Below is a small trained network, with its code and all its weights. Each question gives an input and a class and asks what happens when units are switched off, that is, made to give their printed mean instead of their output.

import numpy as np


def w(rows, s, z=0):
    codes = np.array(rows[::2]) - 128.0
    scale = np.full(codes.shape[1], s)
    scale[-1] = z or s
    return codes * scale


def norm(h):
    return h / np.sqrt((h * h).mean(-1, keepdims=True) + 1e-5)


def f(y):
    return np.maximum(y, 0)


def log_softmax(a):
    a = a - a.max(-1, keepdims=True)
    return a - np.log(np.exp(a).sum(-1, keepdims=True))


def net(x, mask):
    res = np.array(x, float).reshape(1, 2) / 4 @ E
    u = 0
    for l in range(3):
        y = f(norm(res) @ A[l][:, :-1].T + A[l][:, -1])
        res = res + np.where(mask[u : u + 4], y, B[l][:, -1]) @ B[l][:, :-1]
        u += 4
    return log_softmax(norm(res)[-1] @ U[:, :-1].T + U[:, -1])


A, B = {}, {}
E = w([
[133,67,24,181,88,169,174,109,112,58,209,105],'x0',
[233,2,147,115,195,118,119,88,105,180,166,103],'x1',
],0.0088)
A[0] = w([
[175,154,140,170,118,253,141,166,106,98,158,154,253],'L0N1',
[133,135,128,116,202,201,143,132,158,160,107,168,201],'L0N2',
[159,191,134,126,126,197,129,120,86,175,157,106,85],'L0N3',
[102,104,92,116,236,159,213,100,65,184,134,92,96],'L0N4',
],0.0054,0.0034)
B[0] = w([
[212,243,194,74,107,59,127,150,130,190,25,96,252],'L0N1',
[248,181,127,203,65,140,156,131,182,92,210,51,220],'L0N2',
[214,93,115,172,132,204,233,2,134,86,151,55,128],'L0N3',
[74,240,145,132,153,180,39,126,216,103,182,132,213],'L0N4',
],0.0065,0.0041)
A[1] = w([
[85,143,107,143,147,140,177,138,186,96,65,185,89],'L1N1',
[142,134,136,127,32,79,132,152,95,144,100,143,104],'L1N2',
[122,59,20,192,64,148,170,193,12,46,161,129,3],'L1N3',
[145,95,1,148,91,189,205,94,121,70,120,99,19],'L1N4',
],0.0059,0.0036)
B[1] = w([
[148,2,20,67,149,141,55,177,105,115,157,127,218],'L1N1',
[155,95,101,153,153,121,80,41,149,175,176,129,249],'L1N2',
[140,224,192,138,104,3,76,58,151,85,49,144,225],'L1N3',
[147,189,240,144,81,134,87,65,186,50,88,236,252],'L1N4',
],0.0084,0.0032)
A[2] = w([
[53,158,90,144,87,123,168,157,119,109,110,150,118],'L2N1',
[139,8,150,139,148,145,133,91,101,143,148,136,37],'L2N2',
[94,118,181,88,148,92,137,162,112,170,87,139,3],'L2N3',
[126,144,119,130,138,116,122,127,158,158,138,69,65],'L2N4',
],0.013,0.0012)
B[2] = w([
[150,5,126,102,238,205,173,206,78,217,197,55,232],'L2N1',
[16,149,8,87,166,225,129,198,102,135,148,71,229],'L2N2',
[172,183,141,173,68,123,154,42,152,31,141,127,223],'L2N3',
[80,72,101,131,98,100,147,152,97,117,109,179,253],'L2N4',
],0.012,0.0056)
U = w([
[97,90,64,85,230,230,141,200,109,156,206,33,192],'0',
[189,200,246,185,59,86,115,38,173,57,144,122,160],'1',
[60,31,97,157,79,26,107,155,92,164,117,238,112],'2',
[68,123,163,146,176,122,152,95,95,176,95,146,2],'3',
],0.012,0.0042)

Each question gives the input, the list of numbers given to net, and the class t.
The units are the neurons (one row each of A and B). Each row of codes is followed by its name. A weight is (code - 128) times the scale printed after its matrix; where a second scale follows, it is the last column's (A, B and U).
mask holds one flag per neuron, layer by layer. A switched-off neuron (its flag False) gives its mean, the last column of its row in B, instead of its output. The means were averaged over made-up inputs and are rounded, as every weight is.
A unit's drop is (log p(t) with every unit on - log p(t) with that unit switched off) / (log p(t) with every unit on - log p(t) with every unit switched off).
The circuit of an input: a set's keep is (log p(t) with only the set's units on - log p(t) with every unit switched off) / (log p(t) with every unit on - log p(t) with every unit switched off). Starting from all 12 units, units are removed one at a time, each time the one whose removal leaves the highest keep (on an exact tie, the one counted first), for as long as the keep stays at least 0.8.
units of the circuit, in order: the units of the circuit, biggest drop first
most important unit: the unit with the biggest drop
k most important neurons: the k neurons with the biggest drops, biggest first
top k neurons in layer l: the k neurons of layer l with the biggest drops, biggest first
drop when u is switched off: that unit's drop, to one decimal
input [-4,-4], class 0: most important unit => L0N1
input [0,1], class 2: 3 most important neurons => L1N4; L2N4; L2N1
input [4,-3], class 1: 2 most important neurons => L0N4; L1N2
input [2,-2], class 2: 3 most important neurons => L0N1; L1N2; L1N4
input [0,-3], class 2: 3 most important neurons => L1N2; L0N4; L2N1
input [-6,-6], class 0: 3 most important neurons => L2N1; L0N1; L1N3
input [5,4], class 1: 3 most important neurons => L1N4; L1N1; L2N1
input [2,0], class 2: 3 most important neurons => L0N1; L1N4; L2N4
input [2,-3], class 2: top 2 neurons in layer 0 => L0N4; L0N1
input [-3,0], class 2: 2 most important neurons => L0N2; L1N4
input [-1,1], class 2: 2 most important neurons => L1N4; L2N4
input [1,0], class 2: 2 most important neurons => L1N4; L1N2
input [3,-2], class 2: top 2 neurons in layer 0 => L0N1; L0N2
input [-4,-6], class 0: units of the circuit, in order => L2N1
input [-3,-2], class 2: 4 most important neurons => L1N4; L0N1; L0N2; L1N3
input [4,1], class 1: drop when L2N1 is switched off => 0.1
input [0,-2], class 2: drop when L1N2 is switched off => 0.2
